Below are the code and all the weights of a small trained network. Each question names an input and a class and asks about switching units off, where a switched-off unit gives its printed mean instead of its output.

import numpy as np


def w(rows, s, z=0):
    codes = np.array(rows[::2]) - 128.0
    scale = np.full(codes.shape[1], s)
    scale[-1] = z or s
    return codes * scale


def f(y):
    return np.maximum(y, 0)


def log_softmax(a):
    a = a - a.max(-1, keepdims=True)
    return a - np.log(np.exp(a).sum(-1, keepdims=True))


def net(x, mask):
    res = np.array(x, float).reshape(1, 8) / 4 @ E
    y = f(res @ A[0][:, :-1].T + A[0][:, -1])
    res = res + np.where(mask, y, B[0][:, -1]) @ B[0][:, :-1]
    return log_softmax(res[-1] @ U[:, :-1].T + U[:, -1])


A, B = {}, {}
E = w([
[121,128,119,137,123,130,127,140],'x0',
[133,128,132,126,133,129,127,127],'x1',
[127,135,116,128,130,115,123,139],'x2',
[114,121,126,139,117,136,128,125],'x3',
[45,61,207,39,104,103,100,199],'x4',
[133,127,134,126,135,127,125,125],'x5',
[159,189,253,199,71,63,117,141],'x6',
[174,206,112,73,58,227,30,132],'x7',
],0.013)
A[0] = w([
[50,50,174,80,179,70,201,169,180],'n0',
[169,130,93,45,112,228,54,153,145],'n1',
[110,45,4,48,197,164,105,94,229],'n2',
[184,223,35,243,143,136,184,13,246],'n3',
[109,132,198,59,65,163,39,196,128],'n4',
[173,231,71,99,39,171,43,98,139],'n5',
[208,187,69,172,116,171,73,88,136],'n6',
[213,174,135,182,91,172,120,110,153],'n7',
[132,177,69,82,162,218,118,86,146],'n8',
[92,82,86,185,215,118,214,120,187],'n9',
[125,158,187,166,88,50,173,175,171],'n10',
[161,208,189,93,43,127,72,136,143],'n11',
[193,255,98,130,111,185,143,123,128],'n12',
[128,109,185,240,181,21,178,136,174],'n13',
[180,139,43,174,206,156,156,60,203],'n14',
],0.0095,0.011)
B[0] = w([
[190,55,170,94,83,88,125,162,211],'n0',
[70,81,81,102,160,161,81,138,200],'n1',
[92,46,11,85,128,137,192,169,233],'n2',
[164,183,122,156,159,139,190,29,251],'n3',
[96,154,148,96,161,146,56,167,186],'n4',
[103,124,110,185,142,158,102,130,207],'n5',
[145,83,83,202,127,169,136,116,195],'n6',
[139,154,121,211,153,127,116,106,183],'n7',
[78,95,29,138,160,134,140,128,190],'n8',
[151,124,116,86,122,59,215,133,199],'n9',
[175,153,189,137,102,102,116,126,192],'n10',
[117,175,144,147,149,162,29,125,186],'n11',
[139,140,106,189,132,167,141,142,189],'n12',
[173,139,183,140,91,50,138,106,216],'n13',
[86,113,87,128,127,96,195,79,210],'n14',
],0.013,0.027)
U = w([
[122,128,77,96,141,73,244,81,158],'0',
[53,100,54,193,173,171,154,130,36],'1',
[171,208,189,182,128,82,192,71,134],'2',
[168,209,121,220,155,194,80,98,73],'3',
[134,51,121,62,92,105,178,255,241],'4',
[61,109,65,24,162,192,52,191,207],'5',
[164,124,193,138,46,76,70,170,163],'6',
[57,223,186,127,167,151,13,197,7],'7',
],0.009,0.0014)

Each question gives the input, the list of numbers given to net, and the class t.
The units are the neurons (one row each of A and B). Each row of codes is followed by its name. A weight is (code - 128) times the scale printed after its matrix; where a second scale follows, it is the last column's (A, B and U).
mask holds one flag per neuron, in row order. A switched-off neuron (its flag False) gives its mean, the last column of its row in B, instead of its output. The means were averaged over made-up inputs and are rounded, as every weight is.
A unit's drop is (log p(t) with every unit on - log p(t) with that unit switched off) / (log p(t) with every unit on - log p(t) with every unit switched off).
The circuit of an input: a set's keep is (log p(t) with only the set's units on - log p(t) with every unit switched off) / (log p(t) with every unit on - log p(t) with every unit switched off). Starting from the 12 units with the biggest drops (on a tie, the unit counted first), units are removed one at a time, each time the one whose removal leaves the highest keep (on an exact tie, the one counted first), for as long as the keep stays at least 0.8.
units of the circuit, in order: the units of the circuit, biggest drop first
most important unit: the unit with the biggest drop
k most important neurons: the k neurons with the biggest drops, biggest first
drop when u is switched off: that unit's drop, to one decimal
input [5,5,-5,-4,1,-7,3,-7], class 6: most important unit -> n3
input [-2,0,-4,7,8,-3,-5,1], class 5: 4 most important neurons -> (n4, n13, n9, n1)
input [-1,1,-3,-2,1,-5,-6,-3], class 4: units of the circuit, in order -> (n3, n0)
input [-1,6,7,5,-7,8,6,0], class 2: 2 most important neurons -> (n3, n13)
input [3,-8,0,-2,6,-8,1,-6], class 6: 2 most important neurons -> (n2, n13)
input [7,5,-8,8,-4,5,1,8], class 3: 2 most important neurons -> (n2, n11)
input [7,-6,-5,-6,1,-3,8,1], class 7: drop when n0 is switched off -> 0.1
input [-5,5,-2,-7,6,1,-4,8], class 5: drop when n2 is switched off -> 0.0
input [-3,-5,-8,-1,7,7,2,-6], class 6: drop when n2 is switched off -> 0.3
input [-1,-4,3,0,5,5,6,2], class 7: drop when n8 is switched off -> 0.0
input [-6,-8,5,7,8,-4,-4,0], class 4: 2 most important neurons -> (n0, n11)
